Below are the code and all the weights of a small trained network. Each question names an input and a class and asks about switching units off, where a switched-off unit gives its printed mean instead of its output.

import numpy as np


def w(rows, s, z=0):
    codes = np.array(rows[::2]) - 128.0
    scale = np.full(codes.shape[1], s)
    scale[-1] = z or s
    return codes * scale


def f(y):
    return np.maximum(y, 0)


def log_softmax(a):
    a = a - a.max(-1, keepdims=True)
    return a - np.log(np.exp(a).sum(-1, keepdims=True))


def net(x, mask):
    res = np.array(x, float).reshape(1, 8) / 4 @ E
    y = f(res @ A[0][:, :-1].T + A[0][:, -1])
    res = res + np.where(mask, y, B[0][:, -1]) @ B[0][:, :-1]
    return log_softmax(res[-1] @ U[:, :-1].T + U[:, -1])


A, B = {}, {}
E = w([
[121,134,148,114,112,130,134],'x0',
[183,253,71,74,117,188,227],'x1',
[127,119,106,146,150,117,136],'x2',
[120,138,157,110,108,131,136],'x3',
[124,25,78,174,17,209,201],'x4',
[207,74,222,125,219,197,194],'x5',
[125,133,145,120,114,126,136],'x6',
[131,120,109,141,145,122,129],'x7',
],0.012)
A[0] = w([
[180,93,200,131,197,221,190,4],'n1',
[41,175,53,133,41,50,84,62],'n2',
[80,171,55,144,35,90,75,64],'n3',
[124,245,170,91,225,10,49,189],'n4',
[160,137,74,76,131,152,183,61],'n5',
[153,154,115,123,106,107,168,57],'n6',
[163,187,74,111,104,148,166,96],'n7',
[115,148,68,90,117,139,137,42],'n8',
[91,49,151,147,93,95,57,86],'n9',
[67,93,162,166,117,109,75,126],'n10',
[112,117,195,149,158,71,71,148],'n11',
[109,72,160,179,73,39,105,100],'n12',
[93,35,83,158,44,198,172,165],'n13',
[187,231,80,105,132,110,165,129],'n14',
[121,190,86,132,96,161,191,131],'n15',
[93,88,140,131,113,91,93,118],'n16',
[39,160,47,122,77,105,109,112],'n17',
[58,179,70,152,62,99,77,60],'n18',
[126,115,112,121,84,175,112,6],'n19',
[100,90,80,163,87,192,156,122],'n20',
[217,68,155,88,203,138,186,21],'n21',
[74,49,134,114,138,130,78,62],'n22',
[139,33,72,132,17,173,159,181],'n23',
[146,168,137,99,137,90,117,165],'n24',
[127,40,180,97,179,135,123,115],'n25',
[135,196,76,102,130,158,194,136],'n26',
],0.012,0.004)
B[0] = w([
[191,164,217,195,92,103,193,187],'n1',
[245,171,211,177,130,105,182,202],'n2',
[180,142,220,184,140,146,172,191],'n3',
[81,31,130,10,227,53,143,251],'n4',
[123,166,81,165,76,151,118,163],'n5',
[115,151,115,123,101,124,123,145],'n6',
[84,176,76,139,65,181,101,173],'n7',
[132,166,102,158,116,146,108,151],'n8',
[69,179,77,151,57,209,69,186],'n9',
[76,160,93,122,81,178,92,177],'n10',
[59,131,90,125,135,133,64,189],'n11',
[89,156,65,116,57,185,76,180],'n12',
[72,53,137,44,237,63,133,206],'n13',
[60,127,53,109,68,175,93,189],'n14',
[66,133,82,138,82,180,85,176],'n15',
[90,135,102,122,90,180,84,164],'n16',
[187,167,168,167,136,108,183,185],'n17',
[191,139,205,155,121,112,190,184],'n18',
[109,92,126,115,137,139,148,145],'n19',
[86,81,155,102,167,79,111,175],'n20',
[196,161,210,166,106,82,157,179],'n21',
[93,177,105,168,81,191,80,170],'n22',
[57,44,135,31,201,91,144,206],'n23',
[92,131,127,111,159,101,80,162],'n24',
[168,190,162,184,61,196,137,177],'n25',
[85,146,68,141,93,191,55,182],'n26',
],0.011,0.029)
U = w([
[70,69,131,32,201,50,116,252],'0',
[74,182,47,188,11,180,70,99],'1',
[229,172,248,225,77,98,178,43],'2',
],0.015,0.0041)

Each question gives the input, the list of numbers given to net, and the class t.
The units are the neurons (one row each of A and B). Each row of codes is followed by its name. A weight is (code - 128) times the scale printed after its matrix; where a second scale follows, it is the last column's (A, B and U).
mask holds one flag per neuron, in row order. A switched-off neuron (its flag False) gives its mean, the last column of its row in B, instead of its output. The means were averaged over made-up inputs and are rounded, as every weight is.
A unit's drop is (log p(t) with every unit on - log p(t) with that unit switched off) / (log p(t) with every unit on - log p(t) with every unit switched off).
most important unit: the unit with the biggest drop
k most important neurons: the k neurons with the biggest drops, biggest first
drop when u is switched off: that unit's drop, to one decimal
input [5,-7,-6,-2,7,-3,-2,-3], class 0: most important unit	n13
input [-2,-8,6,-2,-7,-5,-7,3], class 1: 3 most important neurons	[n9; n12; n13]
input [5,5,-6,5,-3,6,1,8], class 2: 2 most important neurons	[n1; n21]
input [-2,-7,-4,2,6,3,8,-4], class 1: 3 most important neurons	[n4; n9; n25]
input [2,-1,-1,5,6,8,2,7], class 2: 2 most important neurons	[n1; n4]
input [-2,8,-4,-6,8,6,-4,5], class 0: 2 most important neurons	[n13; n23]
input [2,4,-6,8,4,-3,6,2], class 0: 3 most important neurons	[n23; n13; n9]
input [-4,6,5,-3,6,3,-1,-4], class 0: 4 most important neurons	[n13; n23; n20; n9]
input [-3,-5,2,5,5,-2,0,-7], class 0: 2 most important neurons	[n13; n23]
input [6,-6,0,-2,-2,6,7,6], class 1: 2 most important neurons	[n2; n11]
input [-7,2,1,-3,6,-7,2,2], class 2: 3 most important neurons	[n2; n4; n3]
input [-3,-5,-1,4,4,1,-7,-8], class 1: 3 most important neurons	[n4; n9; n22]
input [-1,-7,0,-3,-6,-4,7,-7], class 1: 4 most important neurons	[n9; n13; n12; n23]
input [4,2,-2,5,5,-4,-6,0], class 0: most important unit	n23
input [-2,-5,4,-6,6,-8,6,7], class 2: 2 most important neurons	[n2; n3]
input [0,-5,-5,8,-4,-5,-7,8], class 1: drop when n11 is switched off	0.6
input [-8,5,3,-7,-1,-7,4,2], class 2: drop when n2 is switched off	0.4
input [-4,7,4,-1,8,-7,-7,-3], class 0: drop when n5 is switched off	0.0
